Here is a tiny trained network, its code and every weight. The questions are about switching its units off for an input and a class, where a switched-off unit gives its printed mean instead of its output.

import numpy as np


def w(rows, s, z=0):
    codes = np.array(rows[::2]) - 128.0
    scale = np.full(codes.shape[1], s)
    scale[-1] = z or s
    return codes * scale


def norm(h):
    return h / np.sqrt((h * h).mean(-1, keepdims=True) + 1e-5)


def f(y):
    return np.maximum(y, 0)


def log_softmax(a):
    a = a - a.max(-1, keepdims=True)
    return a - np.log(np.exp(a).sum(-1, keepdims=True))


def net(x, mask):
    res = np.array(x, float).reshape(1, 7) / 4 @ E
    u = 0
    for l in range(3):
        y = f(norm(res) @ A[l][:, :-1].T + A[l][:, -1])
        res = res + np.where(mask[u : u + 9], y, B[l][:, -1]) @ B[l][:, :-1]
        u += 9
    return log_softmax(norm(res)[-1] @ U[:, :-1].T + U[:, -1])


A, B = {}, {}
E = w([
[101,84,117,157,1,214,110,34,92,148],'x0',
[134,130,124,132,132,132,114,139,126,128],'x1',
[140,142,42,115,137,125,112,83,126,127],'x2',
[26,143,145,119,103,107,100,124,134,171],'x3',
[147,87,199,164,194,134,98,10,145,185],'x4',
[138,72,131,90,86,114,77,130,189,108],'x5',
[117,78,127,52,160,171,143,142,104,247],'x6',
],0.0067)
A[0] = w([
[173,68,97,13,109,60,94,115,213,142,140],'L0N1',
[177,131,155,110,124,75,105,139,65,2,34],'L0N2',
[168,123,179,152,183,111,89,220,138,172,160],'L0N3',
[111,101,125,190,56,213,240,121,108,174,181],'L0N4',
[192,98,95,163,71,159,88,134,81,160,134],'L0N5',
[121,107,73,146,58,143,146,224,82,129,6],'L0N6',
[87,147,87,78,113,193,186,174,156,103,224],'L0N7',
[203,118,114,101,108,109,165,142,124,223,125],'L0N8',
[76,180,123,115,100,117,97,115,143,140,80],'L0N9',
],0.0062,0.0022)
B[0] = w([
[169,87,62,223,145,121,124,224,111,157,245],'L0N1',
[99,88,109,155,81,123,212,75,94,156,206],'L0N2',
[56,72,108,84,114,156,169,76,129,40,254],'L0N3',
[77,123,155,138,165,149,81,150,120,51,252],'L0N4',
[37,124,84,141,136,140,95,18,113,61,203],'L0N5',
[162,214,251,28,75,143,123,10,150,191,213],'L0N6',
[254,80,164,109,200,114,132,5,122,232,246],'L0N7',
[94,122,68,192,141,196,217,139,98,98,207],'L0N8',
[133,93,93,192,179,6,7,111,66,149,165],'L0N9',
],0.0055,0.0042)
A[1] = w([
[124,188,87,31,62,145,129,181,121,92,69],'L1N1',
[147,70,63,109,168,198,197,76,88,45,145],'L1N2',
[207,120,133,141,118,212,143,159,138,82,2],'L1N3',
[163,1,123,152,48,115,78,158,187,155,161],'L1N4',
[104,70,245,102,116,130,174,136,129,85,154],'L1N5',
[86,128,160,122,130,55,84,111,145,191,101],'L1N6',
[133,64,159,192,218,154,109,86,157,118,102],'L1N7',
[102,174,133,203,139,217,100,190,180,137,101],'L1N8',
[33,169,107,109,129,104,76,158,141,176,86],'L1N9',
],0.0073,0.0033)
B[1] = w([
[207,198,200,110,92,162,155,108,168,254,143],'L1N1',
[86,81,187,133,124,70,87,161,84,151,255],'L1N2',
[148,111,162,147,100,71,194,89,100,112,146],'L1N3',
[188,181,65,176,166,186,124,202,112,102,200],'L1N4',
[144,171,15,86,100,137,49,145,86,102,204],'L1N5',
[228,90,120,142,79,100,164,122,92,124,170],'L1N6',
[177,185,139,73,77,110,151,126,141,190,222],'L1N7',
[109,153,138,97,198,74,79,155,106,122,132],'L1N8',
[109,47,245,163,139,56,153,184,79,84,155],'L1N9',
],0.0084,0.0078)
A[2] = w([
[78,192,142,146,170,123,153,91,51,153,147],'L2N1',
[145,107,135,68,136,157,170,172,188,136,154],'L2N2',
[165,156,101,195,105,115,135,135,116,65,2],'L2N3',
[128,187,160,224,96,99,143,83,227,56,139],'L2N4',
[181,159,187,87,128,156,83,89,202,169,101],'L2N5',
[148,143,153,49,254,58,210,201,254,91,182],'L2N6',
[151,95,149,153,162,78,80,81,112,143,87],'L2N7',
[99,76,97,116,154,220,109,154,109,188,35],'L2N8',
[105,180,122,160,85,121,199,155,127,82,97],'L2N9',
],0.0085,0.0022)
B[2] = w([
[172,164,47,179,123,150,134,188,204,83,231],'L2N1',
[96,159,113,135,105,165,192,92,138,184,169],'L2N2',
[51,154,133,109,162,128,137,166,103,148,191],'L2N3',
[71,67,166,47,182,167,196,164,167,190,186],'L2N4',
[144,212,111,109,88,78,158,80,112,160,174],'L2N5',
[95,118,136,163,76,151,44,53,137,93,254],'L2N6',
[174,117,101,102,99,69,143,175,122,102,221],'L2N7',
[65,151,153,74,161,95,158,130,190,92,199],'L2N8',
[163,115,116,119,190,153,111,102,151,254,162],'L2N9',
],0.0094,0.0061)
U = w([
[228,221,188,114,104,108,163,39,175,242,75],'0',
[30,91,172,191,139,164,1,13,172,70,185],'1',
[46,63,186,63,245,157,223,176,181,190,64],'2',
[122,146,84,140,122,67,117,169,111,132,255],'3',
[174,56,223,215,141,58,152,165,57,120,95],'4',
[134,166,63,118,152,100,79,155,119,121,150],'5',
[175,171,72,218,169,195,137,216,192,99,33],'6',
],0.0076,0.0021)

Each question gives the input, the list of numbers given to net, and the class t.
The units are the neurons (one row each of A and B). Each row of codes is followed by its name. A weight is (code - 128) times the scale printed after its matrix; where a second scale follows, it is the last column's (A, B and U).
mask holds one flag per neuron, layer by layer. A switched-off neuron (its flag False) gives its mean, the last column of its row in B, instead of its output. The means were averaged over made-up inputs and are rounded, as every weight is.
A unit's drop is (log p(t) with every unit on - log p(t) with that unit switched off) / (log p(t) with every unit on - log p(t) with every unit switched off).
The circuit of an input: a set's keep is (log p(t) with only the set's units on - log p(t) with every unit switched off) / (log p(t) with every unit on - log p(t) with every unit switched off). Starting from the 12 units with the biggest drops (on a tie, the unit counted first), units are removed one at a time, each time the one whose removal leaves the highest keep (on an exact tie, the one counted first), for as long as the keep stays at least 0.8.
units of the circuit, in order: the units of the circuit, biggest drop first
most important unit: the unit with the biggest drop
top k neurons: the k neurons with the biggest drops, biggest first
top k neurons in layer l: the k neurons of layer l with the biggest drops, biggest first
input [5,1,-7,-1,8,2,3], class 0: top neuron -> (L1N7)
input [-2,1,-7,-1,5,-2,4], class 5: units of the circuit, in order -> (L1N5 L0N3)
input [6,1,6,-1,-3,-3,-5], class 1: top 2 neurons in layer 1 -> (L1N4 L1N7)
input [-3,3,-8,6,1,-8,6], class 5: top 2 neurons -> (L1N5 L2N1)
input [2,-3,4,0,0,6,-5], class 6: units of the circuit, in order -> (L1N4 L0N1)
input [6,4,-5,8,7,-1,-8], class 2: top 2 neurons -> (L2N4 L0N7)
input [8,-3,-4,-6,-2,-8,6], class 1: top 2 neurons -> (L0N5 L0N4)
input [4,7,4,-6,5,-6,-2], class 3: units of the circuit, in order -> (L1N2 L2N7 L2N1)
input [5,-8,-7,6,3,2,-7], class 3: top 2 neurons in layer 2 -> (L2N6 L2N8)
input [3,3,-3,-1,3,-6,0], class 6: top 2 neurons -> (L2N1 L0N7)
input [6,-6,0,8,-4,6,6], class 4: top 3 neurons in layer 1 -> (L1N9 L1N6 L1N5)
input [6,7,0,5,-3,4,-8], class 2: units of the circuit, in order -> (L2N4 L1N5 L2N6)
input [8,-4,-8,-4,-3,-1,0], class 1: units of the circuit, in order -> (L0N5 L0N4)
input [-8,5,-7,-4,-7,-7,-4], class 1: top 3 neurons -> (L2N6 L1N7 L1N4)
input [7,7,1,4,-6,1,-8], class 2: top 2 neurons -> (L2N4 L1N5)
input [8,-4,-6,-4,8,3,-4], class 0: top 2 neurons -> (L1N7 L2N5)
input [0,-1,4,-8,4,1,1], class 4: most important unit -> L1N2
input [5,-6,-3,5,-7,6,-4], class 0: units of the circuit, in order -> (L0N6 L1N1)
input [-2,2,5,1,5,8,2], class 6: units of the circuit, in order -> (L0N1 L1N4)
input [4,-1,-1,3,-2,-6,-5], class 6: units of the circuit, in order -> (L2N1)
input [-7,2,-6,6,0,6,-3], class 1: top 2 neurons -> (L2N6 L1N2)
input [-5,5,-4,-5,7,8,6], class 6: top 4 neurons -> (L1N4 L0N1 L0N7 L0N6)
input [-2,-4,-5,4,-4,-4,-6], class 2: top 2 neurons in layer 1 -> (L1N2 L1N7)
input [7,1,-2,-1,8,8,5], class 0: top 2 neurons -> (L1N7 L2N5)
input [-4,-2,-3,7,6,2,-4], class 4: top 3 neurons in layer 0 -> (L0N7 L0N6 L0N9)
input [8,1,7,1,-5,3,4], class 1: top 3 neurons -> (L0N5 L1N7 L0N4)
input [4,-2,-7,3,7,7,7], class 0: units of the circuit, in order -> (L2N5)
